Here is a tiny trained network, its code and every weight. The questions are about switching its units off for an input and a target symbol, where a switched-off unit gives its printed mean instead of its output.

import numpy as np


def w(rows, s, z=0):
    codes = np.array(rows[::2]) - 128.0
    scale = np.full(codes.shape[1], s)
    scale[-1] = z or s
    return codes * scale


def f(y):
    return np.maximum(y, 0)


def softmax(a):
    e = np.exp(a - a.max(-1, keepdims=True))
    return e / e.sum(-1, keepdims=True)


def log_softmax(a):
    a = a - a.max(-1, keepdims=True)
    return a - np.log(np.exp(a).sum(-1, keepdims=True))


def net(x, mask):
    ids = ['θλμξπσφψ'.index(c) for c in x.split()]
    T = len(ids)
    res = E[ids] + P[:T]
    u = 0
    for l in range(2):
        r = res
        for j in range(2):
            rows = slice(2 * j, 2 * j + 2)
            q, k, v = (r @ M[l][rows].T for M in (Q, K, V))
            z = softmax(np.where(np.tri(T) > 0, q @ k.T / 2**0.5, -1e9)) @ v
            o = O[l][rows]
            res = res + np.where(mask[u + j], z, o[:, -1]) @ o[:, :-1]
        u += 2
        y = f(res @ A[l][:, :-1].T + A[l][:, -1])
        res = res + np.where(mask[u : u + 12], y, B[l][:, -1]) @ B[l][:, :-1]
        u += 12
    return log_softmax(res[-1] @ U[:, :-1].T + U[:, -1])


Q, K, V, O, A, B = {}, {}, {}, {}, {}, {}
E = w([
[138,174,172],'θ',
[120,158,132],'λ',
[136,43,5],'μ',
[88,102,100],'ξ',
[187,114,142],'π',
[51,151,145],'σ',
[254,63,97],'φ',
[129,26,103],'ψ',
],0.0067)
P = w([
[106,135,158],'0',
[148,58,1],'1',
[150,78,35],'2',
[147,94,65],'3',
[146,107,79],'4',
[146,114,85],'5',
[142,118,90],'6',
[143,122,89],'7',
[134,118,93],'8',
[135,115,89],'9',
[134,114,88],'10',
[139,111,92],'11',
],0.0091)
Q[0] = w([
[103,228,253],'L0H0',
[174,44,61],'L0H0',
[91,29,21],'L0H1',
[58,67,53],'L0H1',
],0.0052)
K[0] = w([
[126,128,29],'L0H0',
[105,132,211],'L0H0',
[125,233,224],'L0H1',
[50,254,247],'L0H1',
],0.0088)
V[0] = w([
[236,99,87],'L0H0',
[254,139,154],'L0H0',
[126,191,200],'L0H1',
[121,37,15],'L0H1',
],0.0066)
O[0] = w([
[200,24,118,194],'L0H0',
[220,75,182,120],'L0H0',
[165,199,226,46],'L0H1',
[84,61,3,251],'L0H1',
],0.0061,0.0027)
A[0] = w([
[140,127,108,192],'L0N0',
[62,160,158,221],'L0N1',
[254,128,212,151],'L0N2',
[185,97,112,252],'L0N3',
[128,180,188,199],'L0N4',
[121,134,113,163],'L0N5',
[105,121,108,78],'L0N6',
[121,143,100,184],'L0N7',
[150,105,144,128],'L0N8',
[128,128,128,124],'L0N9',
[114,125,115,97],'L0N10',
[164,120,123,74],'L0N11',
],0.0083,0.0033)
B[0] = w([
[136,111,92,192],'L0N0',
[40,216,182,143],'L0N1',
[103,2,231,140],'L0N2',
[138,52,82,253],'L0N3',
[113,157,245,137],'L0N4',
[123,131,96,160],'L0N5',
[196,120,132,137],'L0N6',
[118,124,67,181],'L0N7',
[103,96,120,137],'L0N8',
[127,131,127,128],'L0N9',
[155,125,121,133],'L0N10',
[79,111,75,133],'L0N11',
],0.0044,0.0059)
Q[1] = w([
[87,67,23],'L1H0',
[182,218,254],'L1H0',
[142,182,154],'L1H1',
[131,162,152],'L1H1',
],0.0097)
K[1] = w([
[98,119,244],'L1H0',
[158,139,2],'L1H0',
[173,102,86],'L1H1',
[165,119,98],'L1H1',
],0.0097)
V[1] = w([
[208,127,244],'L1H0',
[47,254,238],'L1H0',
[172,58,131],'L1H1',
[198,59,154],'L1H1',
],0.0057)
O[1] = w([
[215,95,255,188],'L1H0',
[190,191,163,255],'L1H0',
[96,79,143,141],'L1H1',
[113,64,160,131],'L1H1',
],0.0088,0.0068)
A[1] = w([
[114,135,127,150],'L1N0',
[53,34,79,81],'L1N1',
[66,158,184,237],'L1N2',
[169,46,182,172],'L1N3',
[122,134,124,150],'L1N4',
[111,243,73,183],'L1N5',
[223,212,137,112],'L1N6',
[55,165,193,255],'L1N7',
[80,150,170,206],'L1N8',
[30,4,76,56],'L1N9',
[252,245,140,105],'L1N10',
[180,67,83,140],'L1N11',
],0.0047,0.005)
B[1] = w([
[137,128,122,138],'L1N0',
[87,165,181,223],'L1N1',
[166,100,52,159],'L1N2',
[151,61,146,227],'L1N3',
[136,128,121,141],'L1N4',
[131,158,66,174],'L1N5',
[77,157,164,224],'L1N6',
[216,80,2,163],'L1N7',
[164,104,63,149],'L1N8',
[76,168,190,241],'L1N9',
[70,172,177,254],'L1N10',
[116,131,178,227],'L1N11',
],0.008,0.0059)
U = w([
[145,147,224,156],'θ',
[153,133,120,83],'λ',
[37,154,145,2],'μ',
[202,126,1,203],'ξ',
[213,36,99,155],'π',
[123,234,130,53],'σ',
[107,70,177,146],'φ',
[116,119,95,180],'ψ',
],0.0053,0.0028)

Each question gives the input, a string of symbols that net reads in full, and the target symbol t.
The units are the heads (2 rows each of Q, K, V and O) and the neurons (one row each of A and B). Each row of codes is followed by its name. A weight is (code - 128) times the scale printed after its matrix; where a second scale follows, it is the last column's (O, A, B and U).
mask holds one flag per unit, layer by layer, with each layer's heads first. A switched-off unit (its flag False) gives its mean, the last column of its rows in O or B, instead of its output. The means were averaged over made-up inputs and are rounded, as every weight is.
A unit's drop is (log p(t) with every unit on - log p(t) with that unit switched off) / (log p(t) with every unit on - log p(t) with every unit switched off).
The circuit of an input: a set's keep is (log p(t) with only the set's units on - log p(t) with every unit switched off) / (log p(t) with every unit on - log p(t) with every unit switched off). Starting from the 12 units with the biggest drops (on a tie, the unit counted first), units are removed one at a time, each time the one whose removal leaves the highest keep (on an exact tie, the one counted first), for as long as the keep stays at least 0.8.
circuit, biggest first: the units of the circuit, biggest drop first
k most important neurons of layer l: the k neurons of layer l with the biggest drops, biggest first
heads that matter: for each layer, one digit per head in row order, 1 if its drop is at least 0.15 and else 0, layers parted by /
drop when u is switched off: that unit's drop, to one decimal
input ξ ξ π, target ξ: heads that matter => 10 / 11
input ξ ψ ψ ξ ψ ψ, target ξ: heads that matter => 11 / 11
input μ ξ φ φ σ ξ φ, target μ: circuit, biggest first => (L1H0 L1N9 L0H1 L1N1)
input σ φ μ, target σ: heads that matter => 11 / 11
input μ φ μ θ, target μ: heads that matter => 01 / 10
input σ σ ψ θ φ σ, target σ: heads that matter => 11 / 11
input ξ ψ ψ μ ξ θ, target ξ: 2 most important neurons of layer 0 => (L0N1 L0N3)
input φ θ π, target φ: heads that matter => 10 / 11
input π μ μ σ ψ ξ λ π, target π: heads that matter => 01 / 10
input ξ π λ θ ξ π ψ λ ψ π σ ξ, target ξ: most important neuron of layer 1 => (L1N10)
input ξ ξ σ λ, target ξ: heads that matter => 10 / 10
input σ θ φ φ, target σ: 3 most important neurons of layer 0 => (L0N1 L0N4 L0N3)
input θ θ θ λ π, target θ: 3 most important neurons of layer 0 => (L0N4 L0N1 L0N3)
input θ θ φ ξ π μ φ μ, target θ: 2 most important neurons of layer 0 => (L0N4 L0N1)
input π ξ θ ξ π ξ μ π ξ ξ, target π: 2 most important neurons of layer 0 => (L0N4 L0N2)
input ξ φ σ λ π λ ψ π ξ π, target ξ: heads that matter => 11 / 10
input μ ξ μ, target μ: drop when L1N9 is switched off => 0.4
input μ θ ψ ψ ξ σ, target μ: drop when L1H0 is switched off => 1.7
input σ θ ξ θ, target σ: drop when L0H1 is switched off => 0.6
